Below is a small trained network, with its code and all its weights. Each question gives an input and a class and asks what happens when units are switched off, that is, made to give their printed mean instead of their output.

import numpy as np


def w(rows, s, z=0):
    codes = np.array(rows[::2]) - 128.0
    scale = np.full(codes.shape[1], s)
    scale[-1] = z or s
    return codes * scale


def norm(h):
    return h / np.sqrt((h * h).mean(-1, keepdims=True) + 1e-5)


def f(y):
    return y / 2 * (1 + np.tanh(0.7978845608 * (y + 0.044715 * y**3)))


def log_softmax(a):
    a = a - a.max(-1, keepdims=True)
    return a - np.log(np.exp(a).sum(-1, keepdims=True))


def net(x, mask):
    res = np.array(x, float).reshape(1, 2) / 4 @ E
    u = 0
    for l in range(4):
        y = f(norm(res) @ A[l][:, :-1].T + A[l][:, -1])
        res = res + np.where(mask[u : u + 3], y, B[l][:, -1]) @ B[l][:, :-1]
        u += 3
    return log_softmax(norm(res)[-1] @ U[:, :-1].T + U[:, -1])


A, B = {}, {}
E = w([
[82,165,115,142],'x0',
[137,100,12,153],'x1',
],0.011)
A[0] = w([
[155,69,103,114,16],'L0N1',
[131,43,121,2,59],'L0N2',
[132,247,150,96,254],'L0N3',
],0.0064,0.0052)
B[0] = w([
[7,139,154,121,110],'L0N1',
[170,183,124,137,122],'L0N2',
[130,119,127,178,252],'L0N3',
],0.016,0.0048)
A[1] = w([
[111,105,159,82,34],'L1N1',
[63,195,246,72,47],'L1N2',
[21,248,108,146,1],'L1N3',
],0.011,0.0017)
B[1] = w([
[167,40,20,97,109],'L1N1',
[59,35,32,136,252],'L1N2',
[230,122,130,4,193],'L1N3',
],0.015,0.0041)
A[2] = w([
[201,79,141,2,18],'L2N1',
[157,191,112,43,1],'L2N2',
[154,158,102,163,175],'L2N3',
],0.014,0.0038)
B[2] = w([
[234,251,81,114,254],'L2N1',
[155,133,175,129,170],'L2N2',
[118,102,174,133,190],'L2N3',
],0.019,0.0055)
A[3] = w([
[24,192,194,2,5],'L3N1',
[88,72,223,155,62],'L3N2',
[131,105,187,82,133],'L3N3',
],0.0099,0.012)
B[3] = w([
[143,73,125,3,93],'L3N1',
[177,199,169,150,255],'L3N2',
[130,69,94,249,93],'L3N3',
],0.019,0.00087)
U = w([
[62,9,2,171,231],'0',
[252,231,48,52,222],'1',
[129,220,209,243,217],'2',
[25,143,241,35,3],'3',
[2,187,192,45,3],'4',
[5,166,231,32,3],'5',
[4,160,216,52,3],'6',
[44,116,245,25,3],'7',
],0.016,0.014)

Each question gives the input, the list of numbers given to net, and the class t.
The units are the neurons (one row each of A and B). Each row of codes is followed by its name. A weight is (code - 128) times the scale printed after its matrix; where a second scale follows, it is the last column's (A, B and U).
mask holds one flag per neuron, layer by layer. A switched-off neuron (its flag False) gives its mean, the last column of its row in B, instead of its output. The means were averaged over made-up inputs and are rounded, as every weight is.
A unit's drop is (log p(t) with every unit on - log p(t) with that unit switched off) / (log p(t) with every unit on - log p(t) with every unit switched off).
The circuit of an input: a set's keep is (log p(t) with only the set's units on - log p(t) with every unit switched off) / (log p(t) with every unit on - log p(t) with every unit switched off). Starting from all 12 units, units are removed one at a time, each time the one whose removal leaves the highest keep (on an exact tie, the one counted first), for as long as the keep stays at least 0.8.
circuit, biggest first: the units of the circuit, biggest drop first
k most important neurons: the k neurons with the biggest drops, biggest first
top k neurons in layer l: the k neurons of layer l with the biggest drops, biggest first
drop when u is switched off: that unit's drop, to one decimal
input [2,-8], class 0: circuit, biggest first	(L1N2)
input [0,3], class 2: circuit, biggest first	(L1N2, L2N3, L2N1)
input [2,1], class 2: 2 most important neurons	(L1N2, L2N1)
input [-5,-6], class 0: 3 most important neurons	(L1N2, L1N3, L2N1)
input [7,-6], class 1: 2 most important neurons	(L1N3, L2N1)
input [0,-2], class 2: 2 most important neurons	(L0N3, L2N1)
input [-2,-2], class 2: 2 most important neurons	(L1N3, L2N1)
input [-2,4], class 0: 2 most important neurons	(L1N3, L2N1)
input [-3,1], class 2: 3 most important neurons	(L1N2, L0N2, L1N3)
input [-3,-1], class 2: 2 most important neurons	(L0N2, L1N3)
input [2,0], class 2: circuit, biggest first	(L1N2, L2N1)
input [-2,0], class 2: 3 most important neurons	(L0N2, L1N3, L1N2)
input [3,-1], class 2: 2 most important neurons	(L0N3, L2N1)
input [-6,6], class 0: most important neuron	(L1N3)
input [-3,2], class 2: top 2 neurons in layer 1	(L1N2, L1N1)
input [0,0], class 2: 2 most important neurons	(L1N2, L1N3)
input [-6,7], class 0: 3 most important neurons	(L1N3, L2N1, L0N1)
input [-2,-4], class 0: 2 most important neurons	(L1N2, L2N1)
input [-1,-4], class 0: drop when L2N3 is switched off	0.0
input [5,6], class 0: drop when L2N1 is switched off	2.7
input [2,-6], class 0: drop when L1N2 is switched off	0.8
input [0,2], class 2: top neuron in layer 1	(L1N2)
input [1,7], class 0: drop when L3N2 is switched off	0.0
